Below are the code and all the weights of a small trained network. Each question names an input and a target symbol and asks about switching units off, where a switched-off unit gives its printed mean instead of its output.

import numpy as np


def w(rows, s, z=0):
    codes = np.array(rows[::2]) - 128.0
    scale = np.full(codes.shape[1], s)
    scale[-1] = z or s
    return codes * scale


def norm(h):
    return h / np.sqrt((h * h).mean(-1, keepdims=True) + 1e-5)


def softmax(a):
    e = np.exp(a - a.max(-1, keepdims=True))
    return e / e.sum(-1, keepdims=True)


def log_softmax(a):
    a = a - a.max(-1, keepdims=True)
    return a - np.log(np.exp(a).sum(-1, keepdims=True))


def net(x, mask):
    ids = ['ΔΘΞΣΦΩαβγζλμπτψ'.index(c) for c in x.split()]
    T = len(ids)
    res = E[ids] + P[:T]
    u = 0
    for l in range(2):
        r = norm(res)
        for j in range(3):
            rows = slice(2 * j, 2 * j + 2)
            q, k, v = (r @ M[l][rows].T for M in (Q, K, V))
            z = softmax(np.where(np.tri(T) > 0, q @ k.T / 2**0.5, -1e9)) @ v
            o = O[l][rows]
            res = res + np.where(mask[u + j], z, o[:, -1]) @ o[:, :-1]
        u += 3
    return log_softmax(norm(res)[-1] @ U[:, :-1].T + U[:, -1])


Q, K, V, O = {}, {}, {}, {}
E = w([
[134,101,171,163],'Δ',
[107,106,151,173],'Θ',
[87,90,157,161],'Ξ',
[68,183,163,81],'Σ',
[48,121,147,130],'Φ',
[62,105,142,162],'Ω',
[112,92,155,163],'α',
[70,106,143,165],'β',
[100,159,163,86],'γ',
[76,133,160,99],'ζ',
[85,86,161,153],'λ',
[147,121,252,98],'μ',
[173,106,204,123],'π',
[106,143,149,151],'τ',
[162,185,187,84],'ψ',
],0.014)
P = w([
[82,127,167,169],'0',
[49,161,250,150],'1',
[106,123,130,151],'2',
[66,142,244,147],'3',
[121,122,114,141],'4',
[89,139,234,157],'5',
[131,122,102,136],'6',
[113,139,227,160],'7',
[138,129,88,125],'8',
[131,148,201,151],'9',
[142,124,70,114],'10',
[146,186,188,174],'11',
],0.021)
Q[0] = w([
[153,74,167,117],'0.h0',
[132,209,84,26],'0.h0',
[44,37,36,77],'0.h1',
[176,145,255,182],'0.h1',
[171,55,48,102],'0.h2',
[56,253,154,224],'0.h2',
],0.013)
K[0] = w([
[154,60,112,159],'0.h0',
[111,223,183,167],'0.h0',
[97,160,202,157],'0.h1',
[162,65,71,36],'0.h1',
[62,159,253,146],'0.h2',
[153,114,60,72],'0.h2',
],0.016)
V[0] = w([
[129,84,146,64],'0.h0',
[126,114,184,145],'0.h0',
[195,164,190,147],'0.h1',
[146,249,134,254],'0.h1',
[115,237,144,183],'0.h2',
[40,214,90,227],'0.h2',
],0.008)
O[0] = w([
[116,205,96,112,104],'0.h0',
[149,122,143,199,205],'0.h0',
[122,161,112,207,133],'0.h1',
[153,254,105,168,167],'0.h1',
[146,152,135,224,171],'0.h2',
[178,236,142,224,253],'0.h2',
],0.0071,0.0058)
Q[1] = w([
[93,169,116,82],'1.h0',
[139,53,6,114],'1.h0',
[121,142,92,203],'1.h1',
[111,64,100,98],'1.h1',
[147,113,80,70],'1.h2',
[168,80,112,173],'1.h2',
],0.018)
K[1] = w([
[157,157,155,107],'1.h0',
[96,162,250,198],'1.h0',
[189,132,83,89],'1.h1',
[48,144,124,177],'1.h1',
[79,155,197,163],'1.h2',
[179,129,137,51],'1.h2',
],0.018)
V[1] = w([
[253,63,125,171],'1.h0',
[200,165,133,45],'1.h0',
[101,70,41,153],'1.h1',
[55,201,72,119],'1.h1',
[62,98,143,183],'1.h2',
[160,144,235,108],'1.h2',
],0.014)
O[1] = w([
[37,226,46,112,126],'1.h0',
[42,80,174,209,9],'1.h0',
[223,132,181,116,28],'1.h1',
[95,211,228,22,115],'1.h1',
[232,49,86,62,214],'1.h2',
[23,67,9,114,175],'1.h2',
],0.011,0.012)
U = w([
[34,39,73,70,100],'Δ',
[183,112,116,29,68],'Θ',
[172,82,117,1,56],'Ξ',
[221,161,167,150,157],'Σ',
[141,19,192,74,169],'Φ',
[102,48,58,187,128],'Ω',
[97,84,187,177,250],'α',
[225,153,178,140,143],'β',
[62,145,170,163,231],'γ',
[144,206,189,244,163],'ζ',
[103,198,79,25,18],'λ',
[7,213,34,145,2],'μ',
[212,88,205,132,170],'π',
[154,96,221,204,247],'τ',
[152,237,113,178,146],'ψ',
],0.015,0.0086)

Each question gives the input, a string of symbols that net reads in full, and the target symbol t.
The units are the heads (2 rows each of Q, K, V and O). Each row of codes is followed by its name. A weight is (code - 128) times the scale printed after its matrix; where a second scale follows, it is the last column's (O and U).
mask holds one flag per head, layer by layer. A switched-off head (its flag False) gives its mean, the last column of its rows in O, instead of its output. The means were averaged over made-up inputs and are rounded, as every weight is.
A unit's drop is (log p(t) with every unit on - log p(t) with that unit switched off) / (log p(t) with every unit on - log p(t) with every unit switched off).
The circuit of an input: a set's keep is (log p(t) with only the set's units on - log p(t) with every unit switched off) / (log p(t) with every unit on - log p(t) with every unit switched off). Starting from all 6 units, units are removed one at a time, each time the one whose removal leaves the highest keep (on an exact tie, the one counted first), for as long as the keep stays at least 0.8.
units of the circuit, in order: the units of the circuit, biggest drop first
heads that matter: for each layer, one digit per head in row order, 1 if its drop is at least 0.15 and else 0, layers parted by /
input ζ Θ π β α ψ, target λ: units of the circuit, in order => 1.h0
input Σ ζ ζ, target Ξ: heads that matter => 001 / 110
input Φ γ π ζ τ λ α Φ Θ α α Ξ, target λ: units of the circuit, in order => 0.h2; 1.h0; 0.h1; 1.h2
input α μ Δ α β Ω τ Σ γ α τ ψ, target ζ: heads that matter => 000 / 101
input Ξ μ Φ λ Φ α α ζ ζ Ω μ, target Δ: units of the circuit, in order => 1.h2; 0.h1
input μ Σ ζ λ λ π, target Ξ: heads that matter => 000 / 100
input ψ ψ Ξ γ Θ Φ π λ, target Δ: heads that matter => 001 / 000
input Σ α λ Δ π γ Θ π, target ψ: heads that matter => 000 / 100
input λ Δ ζ Φ Δ ζ, target μ: heads that matter => 000 / 100
input μ Ξ Σ ζ, target τ: heads that matter => 001 / 100
input λ τ ζ ψ α Ξ α Σ ψ β π Ω, target Δ: heads that matter => 001 / 000
input π Ω λ μ Ω Ω ζ μ Φ Δ ζ ζ, target Φ: units of the circuit, in order => 0.h1; 1.h0
input Ξ γ Ω Δ Ξ Σ Σ Ξ ζ Φ α Θ, target λ: units of the circuit, in order => 0.h2; 1.h0; 0.h1
input ζ Θ Ξ μ Φ γ ψ α Θ, target μ: units of the circuit, in order => 1.h2
input ζ π ζ ζ Δ Ξ Ω Δ Θ Ω, target ψ: units of the circuit, in order => 1.h0; 1.h2
input Φ Ξ π Θ Δ λ π μ β ζ, target Σ: heads that matter => 000 / 001
input π Δ ψ π, target γ: units of the circuit, in order => 0.h1; 1.h2
input λ ζ τ λ Σ λ Ξ Ω τ, target ψ: units of the circuit, in order => 0.h2; 1.h2
input Ω Ω Σ μ μ μ Ω α α β π, target Ω: heads that matter => 010 / 011
input Δ α Σ γ π π τ, target ψ: heads that matter => 111 / 000
input ζ Ω Σ μ γ Δ γ ζ, target α: units of the circuit, in order => 1.h0
input Δ Θ β τ Φ Ω α λ ψ μ, target γ: heads that matter => 000 / 000
input Δ β ζ ζ α Σ π λ π μ, target Δ: units of the circuit, in order => 0.h2; 1.h0
